gn-fz: [-38   6  -1  15 -25  20 -12  41 -30  25   8  10   1  -9 -14 -23  17  12
 -31  -2 -14  -8   3  -4  13  40]
jm-cg: [ 22 -29   1   4  -2 -27 -41 -17  17  38 -15  34  12  -5  36 -39  -7  -2
  47  -4 -39 -16  49  50  -4  24]
jm-cg: [ -2  -8  16 -32   9   3 -35 -34  -5  20  -5  20 -11 -52  16 -26  -7  14
  -7  25 -21  33  49  19  45  -4]
jm-cg: [ -6   4 -10 -12  30   2  51  56 -41  12 -11 -10   0 -30  17  14   9  -8
  40 -35  35  44   6 -22 -33  12]
pz-ff: [-15  -5  -7  25  28 -43 -13  36 -13   1  -8   3  -5   3   6  -9  19  -9
  40 -21  -9 -38  61  -1 -49  -5]
gn-fz: [  6 -31  41  13  17   5  21  -2  10 -13   9 -21  29   8 -24  12   7  18
  -6  21   2  23  18  -9  11  42]
pz-ff: [ 26   4 -17 -24   8 -23 -11 -11  14 -20   7  15 -15  20  30 -13 -29  -4
  23 -18  -2 -28 -24  17 -26 -34]
dr-zs: [ 10   3   1 -34   0  16  32 -13 -27  15   2  26   1 -46  42  -8  -9  18
  16  10   1  33  11   4   8  -8]
jm-cg: [-10   7 -11 -16   7 -13 -20  -6  -4  -2  13  17 -35 -17   2 -32  16 -23
 -11 -18  -6   0 -10 -10  16 -11]
dr-zs: [ -3  13  -6  16 -16  20   0 -26   3 -21   5 -19   2   5  -4  29  16  -7
 -15  30  -6 -31  -2 -13 -15 -38]
jm-cg: [-10   9  -9  -4  -1  35  27  60 -39   0  -5 -30  19  -2  11  29  -9  15
   9  -5  19   7 -12  -9 -44  11]
pz-ff: [ 38   2   7 -61  23 -31  27 -47   9 -45  37  46 -28  -2  42 -34 -39  22
   8  -5   2  -4 -31   2   7 -45]
gn-fz: [  3  -8  29 -14  25 -13  43  17  -7 -65  50  -3  -1  33 -13  -7 -12  34
 -23   0  12 -21 -32 -32 -18   6]
pz-ff: [ 12  -1 -10 -24 -24  49 -10  19 -17  18  -6 -13  20  -4  29   5 -29  15
   3   8  -5  12 -29  25 -11  17]
gn-fz: [ 14 -31  16  15  14 -15  -1 -10  11  -5  13   2   9   6   6 -17  25 -15
  24  -1 -18 -11  19   1 -12  27]
gn-fz: [ 13 -57  41  -8  46  15 -27 -20  -3  -5   9 -36  13 -47  14 -10  42 -22
  30  31 -29  35  72  -2  -3  37]
dr-zs: [ -2  21 -24  -7 -21   8 -17 -18  -5  15 -13  14 -12 -17  21   2  -5  -6
   2   7  -8 -12   3  12   1 -37]
mb-nf: [ 18 -18   8  11  -2 -13   8   5   5  -8  10  12  22  27  20  -9 -12  19
  26   2 -16 -36  10  17 -33  14]
gn-fz: [-16  -2   3   0   0  41 -21  39 -16 -23  12 -53   8  13 -20  20   4   0
 -29  11   2  -7 -23 -14 -22  15]
pz-ff: [  1  -7 -19  -7  -5  -3 -35   7  -3  25   0  16 -18 -12  21 -38  14 -33
  16 -26 -19  -3  -9  15   0  16]
jm-cg: [-17   1  -1 -25   1  28 -40  35 -17 -11  15 -24 -13  -1  -7 -15 -10   3
 -32  -3  -5   3 -27  -1   1  15]
mb-nf: [ 12 -15  16  -4  -7   6  22 -14   1   4  14  20  12  -3  10 -16   0  13
   1   7  -8  10  -7   4  15  27]
mb-nf: [ 13  -3  -3 -28  10 -29  13  52  -1  19  -6  31   3  25  10 -31 -56  29
  19 -54  20  24 -34  27   2  42]
pz-ff: [-29 -15  16  41   6   3 -48  59  -9  36 -47 -42  44   8 -28  32 -12  33
  12  19 -10  -5  93  30 -23  39]
mb-nf: [  5 -21  21   2   2  25  -1  17  -2 -11   8 -29  27  14  -7  12  -8  18
  -6  17  -4   3  -3   4 -12  32]
mb-nf: [-10   9   4   0 -12 -12  33  20 -20  18   1  40   9  -3   7 -16 -18  39
  -1  -7   3   1   9   5   9  16]
jm-cg: [-34  21 -18   4 -34  27 -25   0 -14  32  -1  10 -25 -27 -18 -19  29 -24
 -45  -3  -7  16 -24 -11  47  10]
pz-ff: [ -5  -7  14   6  -5  10   1 -16  -3  16  -8   2  12 -21  -3   5   8  11
  -4  23  -8  18  32   4  21  10]
pz-ff: [ 10  16   6 -10  22 -56  18 -53  29 -37  12  33 -30   9 -10  -5 -12   8
  -8  -1  11 -15   6 -14  21 -60]
pz-ff: [  0 -17  25 -15  11  19  23  16 -16 -11  22  -7  10  -8  -3  -9   1  18
 -13   6   4  27 -12 -13   9  37]
gn-fz: [-23  25 -17   8 -25  28 -13   1 -23  -5   2  -8  -5 -12   6  15  12   4
 -22  25 -11 -34   8  -9 -16 -35]
jm-cg: [ -2   0 -13 -22  17 -19 -25  10  -8 -10  18  15 -34  -8  16 -39   8 -23
   6 -28 -10 -14 -11  -3 -10  -8]
mb-nf: [ 10 -24  27 -19  26  -1   1 -19  -3 -41  39  -4  -6  -7  10 -20  12   6
  -5  19 -17  -9   9 -15  -6   2]
mb-nf: [ 12  -6   2   4 -12  -5  13   3 -10  25 -16  26  29  -4  34   0 -24  37
  35  12 -13 -13  41  31 -20   5]
gn-fz: [ -1  -3  22  28  -5  12  14 -41   3 -15  -5 -15  27  -9  -4  40  15  23
  -2  60 -13 -22  61  -7  -9 -30]
mb-nf: [ 20  -5   1 -47 -16  60  -9  -5 -14   6   3 -16  15 -21  34   5 -34  19
  -7  24  -4  34 -34  22   8   8]
dr-zs: [-21  40 -29  13 -23 -30   8  -6 -15  33 -27  51 -14 -19  14  -1  -9  17
   9  -5   0 -24  41  11   3 -49]
jm-cg: [ 35 -24  15   6   3   1  31 -22  26 -23  16  -9  21  32   3   9  -1  -6
  15   3   3  -2 -34  -2 -11  18]
mb-nf: [  9  14 -30  24 -15 -24 -10 -31  18  41 -42  22  -3 -11  18  11   9 -30
  41  -9  -4  -9  33  22  -3 -35]
jm-cg: [ 17 -15 -22  51 -50  12  10   3  22  36  -2  13  24  42   4 -12  31 -42
  21 -25 -16 -29 -54  15 -13  54]
dr-zs: [  9  12 -18 -26  20 -10 -23  -5  15 -10 -13 -17 -25   0  -1   9 -17 -25
   5 -20  19  17 -21   2   0 -34]
dr-zs: [ -1 -15  18   9  25 -12 -11 -12  14   9 -21 -18   7 -15 -19  15  10  -7
  10   9   5  32  47   1  17   8]
gn-fz: [  3   2  -1 -15   1   9  12  -1  -2  -5   9  -1  -8  -4   0  -4   1  -8
  -9  -8  10  19 -31 -10  11   4]
dr-zs: [  7  19  -7 -27 -11  30  -5 -32  11  -5 -10 -18  -9 -12  -7  25 -20  -4
 -29  17  18  34 -37  -2  33 -32]
pz-ff: [ 39 -36  12 -15  38 -35 -31  15  34 -37  13 -19   8  55  10 -15 -36   0
  36 -24  -7 -29 -14  26 -44  15]
dr-zs: [ 20  -2 -12 -43  -5  39  -5   9  -8 -40  40 -20 -14  16  24 -14 -13 -15
 -16  -9   0 -10 -90  -8 -22  -2]
mb-nf: [  8   6 -19  10 -10   8 -22 -16  11  -4  -9 -17  -2   9   9  16   7 -24
  11   6  -8 -27  -5   6 -23 -29]
dr-zs: [ 15 -13 -10  -8   9 -13 -44  11  30  27 -26 -11  -5  15  -9 -12 -19 -28
  15 -35   6  30 -20  29  17  28]
gn-fz: [  2  -2 -17   3   5   8 -52  10   5   7 -24 -34   2   1   9  17  -3 -21
  22   2 -10 -15  23  20 -32 -18]
dr-zs: [ -5   0  21  39 -15  -3  41 -13  17  13 -17  -1  32  16 -38  34   2  23
 -14  19  17  17  14  -7  28  20]
jm-cg: [ 12 -13  -4  17 -26   4  -6 -24  13  34  -7  23  11  -4  13 -18  16 -16
  14   1 -21  -1   0  19  16  26]
dr-zs: [ -4 -23  24 -10   6  17   9  10 -24  -6  29   6   9 -19  14 -25  14  17
  -4  14 -19   3  14  -6  -2  35]
gn-fz: [ 18 -10  -9 -16   7  37 -15 -13   8 -10  -1 -46  -5 -10   7  19  17 -47
   6   2   6  27 -38  -8  -8  -4]
mb-nf: [  4   5 -10  35 -37   8  14 -17   4  -4  10  12  15  25   9   7  16   0
   1  16 -19 -57 -10   1 -25 -10]
pz-ff: [  4  -3  10   7 -12  29   9  -1   6  -3  -7 -27  25  13 -15  32 -11  14
 -14  22   8  12 -12   1   4  10]
[ -7  13 -26  24 -38  39  23  36 -16   0  12 -17  10  28  -1  13  19 -20
 -11 -14   6 -27 -69 -16 -33  18] | jm-cg
[ -5   0   2 -27  19   0 -23  23   2 -37  26 -20 -24  19 -17 -16 -11  -7
 -29 -19   7  -2 -46 -14  -1   3] | dr-zs
[  8   0   8 -54  13   8   7 -10 -21  -4  17  24 -15 -38  32 -28 -23  23
  -4   4  -1  32  -3   4  21  -7] | mb-nf
[-22   4  -6  -6  23 -13   4  37 -21  37 -23   4 -16 -38  -9 -10  15 -18
  13 -35  21  56  23  -9  20  24] | jm-cg
[-34  18   5  22 -20   9 -26   0  10  22 -25 -12   2   0 -52  20  -2  13
 -50  17   7  18  15  -1  50   5] | jm-cg
[ 13 -13   3  17  16  -7 -30  -9  47  -6 -24 -49   5  33 -42  32  -1 -35
  -1  -8  17  20 -16   4  10   8] | dr-zs
[  8  -1  21  13   4   3  18 -21  17 -10 -18 -22  28  11 -20  45 -18  28
  -4  33  13  11  26   2   6 -14] | gn-fz
[-13  23 -14  22   9 -28  28   7 -18 -37  14   7 -13  11   8  14  19   2
  13   0   1 -65  24 -28 -57 -58] | dr-zs
[ -4  30 -30  17 -25   6  -7   0  13   2 -21 -14  -4  25 -14  32 -10 -13
 -10  -5  15 -22 -30   1 -10 -36] | pz-ff
[ 45  -6 -21  -9 -51  43   1 -58  19  12   8  16  14   6  50  -5  -2 -22
  15  19 -25 -19 -58  27  -4  -9] | mb-nf
[-29  31 -24  -6 -10 -10 -55  -7  -6   2  -8   9 -36 -14  -5 -11  -1  -5
 -27   4 -14 -31  20   4   9 -51] | dr-zs
[  7  25 -20   0 -34  37  -6   4  13  -1 -21 -31  17  33 -12  47 -40  12
 -23  11  19  -4 -53  14  -5 -22] | pz-ff
[ 16 -15  -6   9 -13 -13 -44  -2  14   1   2  12  13  31  26 -21 -19  11
  23   5 -36 -61  17  40 -34   1] | jm-cg
[-12   7   4 -26  16  22 -17 -13 -10 -27  16 -26 -26 -28  -9   4  15 -15
 -31  16   3  19  -8 -25  16 -25] | mb-nf
[-18   5 -10  28 -20 -10 -32   6  21  18  -8   2 -10  24 -37 -12  13 -22
 -26 -18  -4 -11 -20   2  26  21] | jm-cg
[ 24  16 -14 -44  32 -33  -3 -19  11 -23 -10   8 -25  -4  27   6 -43   4
  27 -14  19   5   2  11 -15 -65] | gn-fz
[ 16 -24  21   0   6  -7  16 -22  11  11   4  16  11 -10   4 -15   9   0
  12   4  -6  25  11   5  23  31] | mb-nf
[ 28 -43  14   5  27 -12 -12  12  14 -16  13 -19  17  24  16 -13   8 -17
  42 -12 -16 -16   6  11 -42  35] | pz-ff
[ 13   2 -15 -35  22   3 -24   9   3 -33  15 -24 -27   8  11  -7 -10 -27
   2 -21   7  -3 -44  -6 -23 -23] | dr-zs
[ 17 -18  36 -37  47 -14   0 -20  16 -43  14 -20  -3  -2 -11   6 -27  24
  -8  17  12  31  14  -6  15 -10] | jm-cg
[ 28 -41   4  33   2  12 -29 -10  42  31 -31 -43  31  17 -12  19  23 -52
  37  -6  -6  27   0  23  -2  52] | gn-fz
[-13  -6  14   8   5 -31  36  31 -25  25   4  49  10 -11   9 -32  -2  36
  17 -17  -3   4  38   4   4  38] | dr-zs
[-11  13  -1 -20 -15  36   1  54 -39   1  -5 -13  26   4  18  17 -50  62
  -9  17   3 -10   3  19 -31   3] | mb-nf
[ 16 -38  21 -23  33 -18 -49  18  22  -6   8 -14  -1  17  -6 -34 -20  -4
   8 -20 -11  17  -2  23   7  48] | jm-cg

zpdj: [-35 -48  21 -33  25 -21  -7  41  82  13  17  29  32 -50   9  -3  13  22
 -20 -17 -26   7  29  -6 -23  10]
lqgz: [ 10 -26  -2   7 -23 -11  -3  11  24  -7 -25 -12 -15 -21 -11   0   0   0
  13 -16 -16 -11 -12  -9  21  -6]
zpdj: [-40   0  17   9   1 -15  -9  26  24  21  22  18   6  -2 -13 -11 -18  21
 -26   3 -20 -10  15 -13 -33  14]
zpdj: [ 21  -4  27  -5  23  40   4 -24 -21  -9   5   1  28  -6  26  14  29 -22
  30  -4   1   9  -3  15  61   6]
lpmm: [ -8   6   2   6   4  -3   0  -4  24   7  -4 -14  25 -13   0   1  19 -10
  -8  -1  -1  12   4  11  12   5]
dtlt: [ 12  -7  19  -4   5  36   0 -18  41 -20  -6 -23  46  11  45  -8  35 -21
  -7  -7  54 -13   0   7  16 -35]
dtlt: [ -3   5  14  15   1  19  -3  -5  10   3   9   0  22   3  10   0   2  -9
   7  -1   5  -6 -17   2  23  -9]
zpdj: [ 10   2   6  21 -38 -71  -8  34  24 -11 -59 -55 -41 -19 -48 -20   5  -7
   4 -13 -27  -9  14  -6 -29  -6]
lqgz: [  6 -19  -9  -2 -19 -31  -3  23   9  -5 -20  -3 -34 -15 -23  -3 -15  10
   9 -10 -22  -8  -3 -12 -14  -2]
lpmm: [ 23 -18 -32 -11 -20 -18   5  -4   5 -14 -37 -21 -26 -15 -11   5  10  -1
   4  -9   0   6   1   1   7  -1]
dtlt: [ -3 -16 -30 -34  22   1   7  -6  10   6  14  25  10 -19  12  14   6   9
  -7   1   2  26   5   9  -5   9]
zpdj: [-13  16  28  39 -15  28  -1 -26  -7  12 -17 -36  25   8  -4  -4  31 -14
 -20   2  -4  -7  23   2  54  35]
dtlt: [  2   7  19  13   0  16  -3 -12  50  -8 -12 -36  50   1  25  -9  37 -27
 -10  -5  36  -4  -2  12  18 -27]
lpmm: [ 10  -4 -34   8 -37 -16   2   0 -17  -8 -26 -12 -48  15 -21  -4 -23  12
  -7   0   5 -15  -8 -15 -17  -4]
lqgz: [-15   2  29   9   6  21  -4  -7  46   0   1 -21  50   4  26 -12  32 -13
 -24  -3  29  -9  15   5   8 -11]
lqgz: [  3 -34  27  -2 -15  -5  -8  22  48 -17 -20 -15   0 -10   9 -15   9   3
  -2 -19   7 -29   9 -16  -7 -22]
dtlt: [  9 -12 -16 -45  27   2   6  -7  53 -17   1  -7  40  -6  42  -3  36 -10
 -20  -2  56  17  16  18 -33 -34]
dtlt: [  3 -11 -11 -11   3  10   5 -20  43  -4 -21 -28  37 -17  20   2  46 -14
 -21  -6  25  16  18  15  22   2]
dtlt: [ -8  15 -25 -12   6 -50   3   1  77   3 -37 -56  42 -34  -7  -8  57 -22
 -38  -1  19  41  33  31 -30  -3]
dtlt: [  3  -7   2  26 -31   6   2 -21   2   2 -47 -46  -1 -12 -16   0  35 -10
 -15  -8 -15  -3  25   0  56  37]
lpmm: [ 11 -21 -12  -6  -8   0   2  -3  16  -5 -18  -7  -2 -20   0   7  11  -2
   7 -10  -6   4  -4   1  25   2]
zpdj: [ 14  -2  32  -6  16 -17  -5  23 -10  -9   4   7  -8 -13  -5   0  -5  -8
  39  -7 -25   1  -7   3  -1 -11]
lqgz: [ -8 -39  51  -1  -8   7  -9  19  83 -17 -25 -32  37 -15  27 -22  40  -5
 -21 -23  21 -32  32 -11   3 -20]
lqgz: [ 14 -15  33  -1  -5  39  -8  10   9 -30  22  17   1  43  44 -17 -28   2
  15  -6  53 -54 -32 -23 -24 -67]
lpmm: [-17 -13 -11  -5  -7   8   0   0  17   5   6   9   1   7   6  -4  -5  17
 -29   1  12 -10  12 -11 -16   5]
lqgz: [-19  21   3   3  14  -2   2 -10  11  15   5 -12  31  -2   1  -2  23  -7
 -26   9   5  19  24  14  -4  19]
lpmm: [  9   5 -15  -5  -7 -16   3  -1  -8  -7 -15 -13 -17   4  -8  -3   1  -1
  -4   2   7   4   7   2 -17  -2]
zpdj: [ 45  18 -23  17 -27  15  10 -42 -39 -22 -48 -52 -16  17  -1   6  25 -31
  17   1  26   4 -11  14  47  -6]
lpmm: [ 24 -24  10   1  -6  17  -1   5 -31 -11   4  24 -29  -4   0  11 -25   3
  46 -11 -23 -17 -33 -13  36  -8]
lqgz: [-13  26 -24   9   5 -15   5 -14 -10  23  -2  -9   9 -13 -23  10  11  -6
 -13  11 -20  34   7  18  11  33]
lpmm: [ 36  14  22  20   3  -6  -2   1 -37 -10 -10  -9 -12 -14 -15  12  -3 -30
  69  -7 -34   8 -40  13  51 -12]
zpdj: [-13  28   7  24  -4  17  -2 -10 -35  12  20   8  -2  30  -5  -3 -20   3
  -8  14   2 -10  -7  -5  -1   9]
[ 14  -7 -35 -17  -1  14   8 -20  -1  -8  -2   3   0   5  16   9   3   0
  -4   2  27   8 -10   5   4 -10] | zpdj
[-11  31  14  -2  26  33   1 -18 -18   3  37  13  33  37  30  -5   0  -6
 -15  18  40  -1   2   8 -20 -13] | lqgz
[ -7  -5  -3 -10 -10 -48  -5  36   5  -4  -8   2 -39   1 -24 -15 -25  19
  -8  -1 -12 -11  15 -15 -65  -7] | lqgz
[  9 -14   4 -30  33  19   3   1  -5  -5  31  39  13  -7  26  13  -5   2
  24  -1   4  10 -14   6   3 -13] | zpdj
[-12  18  20  19   4  11  -5   4 -15   9  23  13   6  16  -1  -4 -19   1
   5   7  -5 -11 -13  -5  -1  -2] | lpmm
[-26  29  45  51  -9  35  -4 -23 -23  21   2 -23  29  19  -7  -6  19 -10
 -21   8 -13 -13  21  -2  52  42] | zpdj
[ -4   4  -6  32 -33 -11  -9  13  42  -2 -10 -17  -1   7  -8 -13 -19  -5
  -1  -6  12 -24 -39 -11  -8 -39] | lqgz
[  2  34  36 -18  51  -9   1   2 -11  -2  20  -3  38  -1  15  -2  29 -23
  12  10   6  30  24  28 -21  -3] | lpmm
[ -5  -1 -49  -1 -28 -17   4  -5  19   1 -20 -15 -19   8 -11  -5  -7  12
 -34   4  22  -2   1  -6 -31  -5] | zpdj
[  6  15  22  -5  10  -7  -7  23  -7 -16  23  14  -9  31  13 -16 -29   0
  14   5  27 -23 -16  -8 -58 -48] | dtlt
[  4   1  16  17 -13  12  -2  -7   1  -5 -13 -18   4   7   2  -5   9  -8
   0  -4   5 -14   0  -3  21  -1] | dtlt
[-17  13   6  -8   7 -27  -3  20   5   2   8   1  -7  13  -8 -15  -9  11
 -23   8   7  -3  24  -4 -62  -3] | lqgz
[  5 -29 -26 -28   8  20  10 -22   5   0  -7   8   8 -19  16  16  24   7
 -12  -4   5  18  18   5  29  24] | dtlt
[  3  19 -33  17 -36 -25   1   0 -23  -3 -23 -21 -46  28 -28 -11 -24   9
 -18   9  11 -13  -2 -11 -38  -4] | lpmm
[-16  20 -24   6 -17 -19   1  -1   1   5  -8 -17 -14  24 -13 -14  -7  11
 -42  12  23  -4  19  -5 -50   2] | lpmm
[ 18 -13  -8 -19   8  -1   3  -1   4 -12  -6   2  -1 -12  10   7   8  -6
  17  -6   5   8  -6   6   6 -12] | zpdj
[-27  41  10  43   1 -27 -10  13  36  30  12 -14  38 -19 -26  -2  -2 -20
   4   5 -28  18 -30  17   8  -4] | dtlt
[ -3  -6 -19  -2  -8 -13   5  -9   9   7 -25 -19   0 -22 -15   6  23   0
 -16  -3 -15  19  21   7  18  30] | dtlt
[-12  33  -4   2   8 -58  -6  28  32   6  -1 -17   6  -6 -21 -14  -3  -9
  -9   7   1  17   1  13 -66 -23] | dtlt
[-14 -34  23 -34  35  -3  -4  27  40   4  29  39  25 -34  18   5   3  12
   8 -11 -19   9   9   0 -10  -2] | zpdj
